Below are the code and all the weights of a small trained network. Each question names an input and a target symbol and asks about switching units off, where a switched-off unit gives its printed mean instead of its output.

import numpy as np


def w(rows, s, z=0):
    codes = np.array(rows[::2]) - 128.0
    scale = np.full(codes.shape[1], s)
    scale[-1] = z or s
    return codes * scale


def norm(h):
    return h / np.sqrt((h * h).mean(-1, keepdims=True) + 1e-5)


def f(y):
    return np.maximum(y, 0)


def softmax(a):
    e = np.exp(a - a.max(-1, keepdims=True))
    return e / e.sum(-1, keepdims=True)


def log_softmax(a):
    a = a - a.max(-1, keepdims=True)
    return a - np.log(np.exp(a).sum(-1, keepdims=True))


def net(x, mask):
    ids = ['Ψβγεστω'.index(c) for c in x.split()]
    T = len(ids)
    res = E[ids] + P[:T]
    u = 0
    for l in range(2):
        q, k, v = (norm(res) @ M[l].T for M in (Q, K, V))
        z = softmax(np.where(np.tri(T) > 0, q @ k.T / 2**0.5, -1e9)) @ v
        res = res + np.where(mask[u], z, O[l][:, -1]) @ O[l][:, :-1]
        u += 1
        y = f(norm(res) @ A[l][:, :-1].T + A[l][:, -1])
        res = res + np.where(mask[u : u + 8], y, B[l][:, -1]) @ B[l][:, :-1]
        u += 8
    return log_softmax(norm(res)[-1] @ U[:, :-1].T + U[:, -1])


Q, K, V, O, A, B = {}, {}, {}, {}, {}, {}
E = w([
[123,163,103,64,172],'Ψ',
[211,159,28,52,131],'β',
[50,110,173,52,155],'γ',
[52,108,49,173,82],'ε',
[151,191,103,253,141],'σ',
[168,28,144,130,182],'τ',
[178,133,87,147,175],'ω',
],0.017)
P = w([
[156,247,254,151,18],'0',
[154,222,224,160,35],'1',
[162,203,200,152,71],'2',
[172,192,170,146,106],'3',
[171,179,150,140,126],'4',
[166,167,130,133,139],'5',
[163,157,108,130,158],'6',
[150,141,86,129,177],'7',
[147,128,73,124,198],'8',
[134,114,41,121,202],'9',
[121,113,10,125,210],'10',
[127,131,10,117,185],'11',
],0.0042)
Q[0] = w([
[184,94,155,8,178],'L0H1',
[69,190,227,144,29],'L0H1',
],0.017)
K[0] = w([
[9,197,46,44,169],'L0H1',
[198,210,207,135,39],'L0H1',
],0.013)
V[0] = w([
[89,123,169,132,198],'L0H1',
[98,255,143,87,134],'L0H1',
],0.0065)
O[0] = w([
[175,187,255,152,172,162],'L0H1',
[58,134,54,127,201,254],'L0H1',
],0.0094,0.00088)
A[0] = w([
[151,115,254,47,108,28],'L0N1',
[82,122,141,60,130,85],'L0N2',
[54,75,111,85,95,69],'L0N3',
[12,116,225,128,148,27],'L0N4',
[174,172,185,146,126,2],'L0N5',
[83,70,157,105,158,175],'L0N6',
[162,183,58,188,180,56],'L0N7',
[213,115,105,141,155,120],'L0N8',
],0.011,0.0041)
B[0] = w([
[36,135,1,138,158,154],'L0N1',
[138,173,142,172,138,174],'L0N2',
[102,146,129,166,108,191],'L0N3',
[186,183,169,64,67,184],'L0N4',
[129,72,102,117,161,140],'L0N5',
[123,161,171,164,137,199],'L0N6',
[177,143,130,191,65,254],'L0N7',
[131,89,157,108,103,225],'L0N8',
],0.0092,0.0056)
Q[1] = w([
[254,84,42,192,127],'L1H1',
[211,118,39,8,35],'L1H1',
],0.0078)
K[1] = w([
[62,2,174,175,169],'L1H1',
[244,19,91,76,236],'L1H1',
],0.0073)
V[1] = w([
[43,58,208,182,204],'L1H1',
[150,2,199,116,201],'L1H1',
],0.0042)
O[1] = w([
[169,157,199,191,162,44],'L1H1',
[132,70,135,255,204,5],'L1H1',
],0.0079,0.0022)
A[1] = w([
[71,168,145,86,18,46],'L1N1',
[139,138,209,230,191,72],'L1N2',
[73,137,199,82,126,25],'L1N3',
[54,89,190,203,120,4],'L1N4',
[215,113,184,169,31,51],'L1N5',
[96,172,57,81,255,66],'L1N6',
[121,120,46,200,153,227],'L1N7',
[105,168,169,167,86,73],'L1N8',
],0.011,0.0033)
B[1] = w([
[190,102,180,144,221,231],'L1N1',
[69,186,67,81,144,186],'L1N2',
[169,227,236,95,158,157],'L1N3',
[117,154,70,103,74,155],'L1N4',
[136,51,210,110,157,228],'L1N5',
[165,46,100,249,177,192],'L1N6',
[69,140,174,68,86,254],'L1N7',
[167,140,58,117,145,178],'L1N8',
],0.011,0.007)
U = w([
[115,135,74,252,141,211],'Ψ',
[173,157,44,115,85,159],'β',
[117,216,155,127,157,162],'γ',
[131,66,171,153,73,153],'ε',
[137,198,122,240,29,101],'σ',
[20,157,97,154,72,200],'τ',
[82,108,106,124,167,4],'ω',
],0.011,0.003)

Each question gives the input, a string of symbols that net reads in full, and the target symbol t.
The units are the heads (2 rows each of Q, K, V and O) and the neurons (one row each of A and B). Each row of codes is followed by its name. A weight is (code - 128) times the scale printed after its matrix; where a second scale follows, it is the last column's (O, A, B and U).
mask holds one flag per unit, layer by layer, with each layer's heads first. A switched-off unit (its flag False) gives its mean, the last column of its rows in O or B, instead of its output. The means were averaged over made-up inputs and are rounded, as every weight is.
A unit's drop is (log p(t) with every unit on - log p(t) with that unit switched off) / (log p(t) with every unit on - log p(t) with every unit switched off).
The circuit of an input: a set's keep is (log p(t) with only the set's units on - log p(t) with every unit switched off) / (log p(t) with every unit on - log p(t) with every unit switched off). Starting from the 12 units with the biggest drops (on a tie, the unit counted first), units are removed one at a time, each time the one whose removal leaves the highest keep (on an exact tie, the one counted first), for as long as the keep stays at least 0.8.
circuit, biggest first: the units of the circuit, biggest drop first
unit that matters most: the unit with the biggest drop
k most important neurons: the k neurons with the biggest drops, biggest first
top k neurons in layer l: the k neurons of layer l with the biggest drops, biggest first
drop when u is switched off: that unit's drop, to one decimal
input ε Ψ ε ε Ψ Ψ β β σ β σ τ, target Ψ: circuit, biggest first : (L0H1, L1N6)
input γ ε ε γ Ψ τ, target Ψ: circuit, biggest first : (L0H1, L1N6, L1N5)
input Ψ ε Ψ ε σ τ ω, target ε: 2 most important neurons : (L1N5, L0N8)
input β γ σ β β ε τ β σ ε, target ε: circuit, biggest first : (L0H1, L1N5)
input ε ω ε γ ω Ψ τ σ β, target Ψ: circuit, biggest first : (L0H1, L1N6)
input ω γ ε ε ε τ ε ε ε β γ β, target γ: 2 most important neurons : (L0N7, L1N6)
input Ψ ε τ τ, target ω: unit that matters most : L1N2
input ω γ β γ σ γ ω, target ε: circuit, biggest first : (L1N5, L0N8)
input ε ε γ τ, target γ: circuit, biggest first : (L0H1, L0N6, L1N2)
input β τ Ψ ε β, target ε: top 4 neurons in layer 0 : (L0N7, L0N8, L0N1, L0N2)
input β τ ω, target ω: 2 most important neurons : (L1N2, L0N1)
input ω β σ τ ε σ, target ε: top 2 neurons in layer 1 : (L1N5, L1N3)
input τ ε τ, target ω: circuit, biggest first : (L1N2, L1H1)
input σ σ β τ, target τ: unit that matters most : L0H1
input γ γ τ ε γ ε ε σ, target ε: 2 most important neurons : (L1N5, L0N5)
input γ β σ τ β, target γ: drop when L1N6 is switched off : 0.4
input ω ω τ, target τ: drop when L1H1 is switched off : 0.4
input β τ γ σ σ ω γ ε β ε γ ε, target ε: drop when L0H1 is switched off : 1.1
input β Ψ ε σ γ ε γ ε ε β γ τ, target γ: drop when L1N6 is switched off : 0.2
input γ β γ β γ Ψ σ β σ τ β, target Ψ: top neuron in layer 0 : (L0N4)
